Below are the code and all the weights of a small trained network. Each question names an input and a target symbol and asks about switching units off, where a switched-off unit gives its printed mean instead of its output.

import numpy as np


def w(rows, s, z=0):
    codes = np.array(rows[::2]) - 128.0
    scale = np.full(codes.shape[1], s)
    scale[-1] = z or s
    return codes * scale


def f(y):
    return y / 2 * (1 + np.tanh(0.7978845608 * (y + 0.044715 * y**3)))


def softmax(a):
    e = np.exp(a - a.max(-1, keepdims=True))
    return e / e.sum(-1, keepdims=True)


def log_softmax(a):
    a = a - a.max(-1, keepdims=True)
    return a - np.log(np.exp(a).sum(-1, keepdims=True))


def net(x, mask):
    ids = ['αβγδπψ'.index(c) for c in x.split()]
    T = len(ids)
    res = E[ids] + P[:T]
    u = 0
    for l in range(2):
        q, k, v = (res @ M[l].T for M in (Q, K, V))
        z = softmax(np.where(np.tri(T) > 0, q @ k.T / 3**0.5, -1e9)) @ v
        res = res + np.where(mask[u], z, O[l][:, -1]) @ O[l][:, :-1]
        u += 1
        y = f(res @ A[l][:, :-1].T + A[l][:, -1])
        res = res + np.where(mask[u : u + 4], y, B[l][:, -1]) @ B[l][:, :-1]
        u += 4
    return log_softmax(res[-1] @ U[:, :-1].T + U[:, -1])


Q, K, V, O, A, B = {}, {}, {}, {}, {}, {}
E = w([
[139,104,250,120,18,144,139,105,238,108],'α',
[59,156,170,224,119,104,127,116,130,193],'β',
[100,141,197,127,141,49,81,95,200,192],'γ',
[97,113,142,127,60,235,99,97,247,234],'δ',
[141,144,122,40,159,108,138,186,216,92],'π',
[57,52,134,227,156,64,150,84,141,224],'ψ',
],0.015)
P = w([
[204,128,89,104,126,124,107,123,8,114],'0',
[146,115,141,149,113,82,67,180,103,157],'1',
[136,128,134,126,92,74,105,149,126,160],'2',
[127,132,133,118,84,79,113,124,127,163],'3',
[96,118,158,91,78,78,135,105,127,164],'4',
[97,125,147,118,86,105,119,80,109,144],'5',
[97,105,164,119,97,100,127,68,122,141],'6',
[103,80,178,121,108,109,115,51,137,112],'7',
],0.011)
Q[0] = w([
[133,153,143,104,101,15,133,59,110,125],'L0H0',
[65,134,175,131,75,161,9,46,224,198],'L0H0',
[33,94,26,116,232,82,99,74,162,239],'L0H0',
],0.011)
K[0] = w([
[245,94,24,53,116,188,120,155,22,148],'L0H0',
[206,165,113,52,181,135,188,89,6,110],'L0H0',
[174,171,146,159,113,130,114,113,147,80],'L0H0',
],0.015)
V[0] = w([
[83,57,130,140,61,115,167,203,118,75],'L0H0',
[103,190,85,117,153,101,149,182,185,126],'L0H0',
[187,2,90,127,174,117,129,113,155,141],'L0H0',
],0.015)
O[0] = w([
[141,124,75,193,112,45,139,72,199,116,75],'L0H0',
[70,30,160,106,213,102,143,36,131,163,2],'L0H0',
[18,148,45,165,36,132,2,82,58,63,140],'L0H0',
],0.0065,0.0079)
A[0] = w([
[58,100,166,115,120,113,165,4,193,134,168],'L0N0',
[137,100,87,129,217,199,112,179,115,81,3],'L0N1',
[141,177,92,112,176,168,196,144,132,105,31],'L0N2',
[117,201,35,140,149,144,187,192,147,81,53],'L0N3',
],0.015,0.0028)
B[0] = w([
[114,236,166,233,130,106,154,162,58,97,252],'L0N0',
[254,254,82,187,103,183,64,37,136,110,128],'L0N1',
[133,97,134,79,109,50,106,51,154,184,126],'L0N2',
[124,54,143,170,126,95,35,113,138,74,135],'L0N3',
],0.0072,0.012)
Q[1] = w([
[150,249,169,141,46,36,113,137,164,183],'L1H0',
[167,4,34,178,236,227,194,90,90,67],'L1H0',
[124,111,72,146,189,185,115,109,100,90],'L1H0',
],0.04)
K[1] = w([
[139,169,58,37,171,156,177,115,96,116],'L1H0',
[149,83,178,164,57,112,71,167,144,253],'L1H0',
[168,136,178,146,130,171,79,132,157,160],'L1H0',
],0.034)
V[1] = w([
[78,104,90,100,108,231,154,158,248,153],'L1H0',
[49,112,111,102,159,214,118,109,109,148],'L1H0',
[170,92,84,27,204,124,90,105,141,39],'L1H0',
],0.015)
O[1] = w([
[174,160,158,192,70,118,114,149,117,169,75],'L1H0',
[137,148,107,65,94,118,169,131,80,138,1],'L1H0',
[122,1,152,99,106,103,70,140,144,199,76],'L1H0',
],0.0098,0.0099)
A[1] = w([
[47,110,166,55,203,171,160,150,112,95,3],'L1N0',
[179,112,192,105,241,189,249,156,138,162,42],'L1N1',
[174,52,159,120,109,147,86,68,33,104,120],'L1N2',
[115,178,134,130,117,174,160,119,118,74,121],'L1N3',
],0.014,0.0034)
B[1] = w([
[113,55,228,189,69,187,124,125,52,84,184],'L1N0',
[195,133,109,54,148,99,92,2,112,180,170],'L1N1',
[178,147,84,118,199,155,172,191,137,145,165],'L1N2',
[119,103,61,104,146,94,130,135,148,181,251],'L1N3',
],0.0084,0.026)
U = w([
[168,130,141,239,199,188,213,159,166,58,252],'α',
[180,95,119,152,170,131,173,55,93,154,19],'β',
[136,64,180,196,115,204,177,119,53,116,104],'γ',
[162,100,111,184,60,96,168,165,44,224,68],'δ',
[123,4,87,134,130,49,100,175,107,185,184],'π',
[57,74,43,139,116,101,153,137,87,82,94],'ψ',
],0.0033,0.0019)

Each question gives the input, a string of symbols that net reads in full, and the target symbol t.
The units are the heads (3 rows each of Q, K, V and O) and the neurons (one row each of A and B). Each row of codes is followed by its name. A weight is (code - 128) times the scale printed after its matrix; where a second scale follows, it is the last column's (O, A, B and U).
mask holds one flag per unit, layer by layer, with each layer's heads first. A switched-off unit (its flag False) gives its mean, the last column of its rows in O or B, instead of its output. The means were averaged over made-up inputs and are rounded, as every weight is.
A unit's drop is (log p(t) with every unit on - log p(t) with that unit switched off) / (log p(t) with every unit on - log p(t) with every unit switched off).
The circuit of an input: a set's keep is (log p(t) with only the set's units on - log p(t) with every unit switched off) / (log p(t) with every unit on - log p(t) with every unit switched off). Starting from all 10 units, units are removed one at a time, each time the one whose removal leaves the highest keep (on an exact tie, the one counted first), for as long as the keep stays at least 0.8.
circuit, biggest first: the units of the circuit, biggest drop first
unit that matters most: the unit with the biggest drop
top k neurons: the k neurons with the biggest drops, biggest first
drop of u: that unit's drop, to one decimal
input γ α π α γ ψ α π, target γ: circuit, biggest first : L0H0; L1N0; L1H0; L0N0
input α α π α π α ψ, target α: circuit, biggest first : L0H0; L1H0; L1N3
input π γ π δ δ β α π, target γ: top 4 neurons : L1N3; L1N0; L0N1; L1N1
input β α α ψ α ψ, target β: unit that matters most : L1N1
input α π δ α α β, target π: top 3 neurons : L0N0; L1N0; L0N3
input α ψ π δ δ α β, target π: circuit, biggest first : L0N0; L1H0; L0N3
input β γ α δ, target β: circuit, biggest first : L1N1; L0H0; L1H0
input ψ π β α, target π: circuit, biggest first : L0N0; L1H0
input γ ψ δ γ α δ α ψ, target γ: circuit, biggest first : L1N0; L1H0
input β α π π, target β: circuit, biggest first : L0H0; L1N1
input δ ψ γ α δ α δ γ, target δ: circuit, biggest first : L1H0; L0N0
input α γ α π α δ, target π: top 2 neurons : L0N0; L0N3
input π γ α, target π: top 3 neurons : L0N0; L1N0; L0N1
input α δ β δ α δ δ β, target α: top neuron : L1N1
input β δ α δ γ α, target β: top 2 neurons : L1N1; L1N3
input δ ψ α α α β α, target δ: drop of L0H0 : 0.0
input α α α ψ α α ψ, target α: drop of L1H0 : 0.4
input δ δ α α δ, target δ: drop of L1H0 : 1.2
input α ψ α δ π γ, target π: drop of L1N3 : -0.2
input α ψ γ, target α: unit that matters most : L1H0
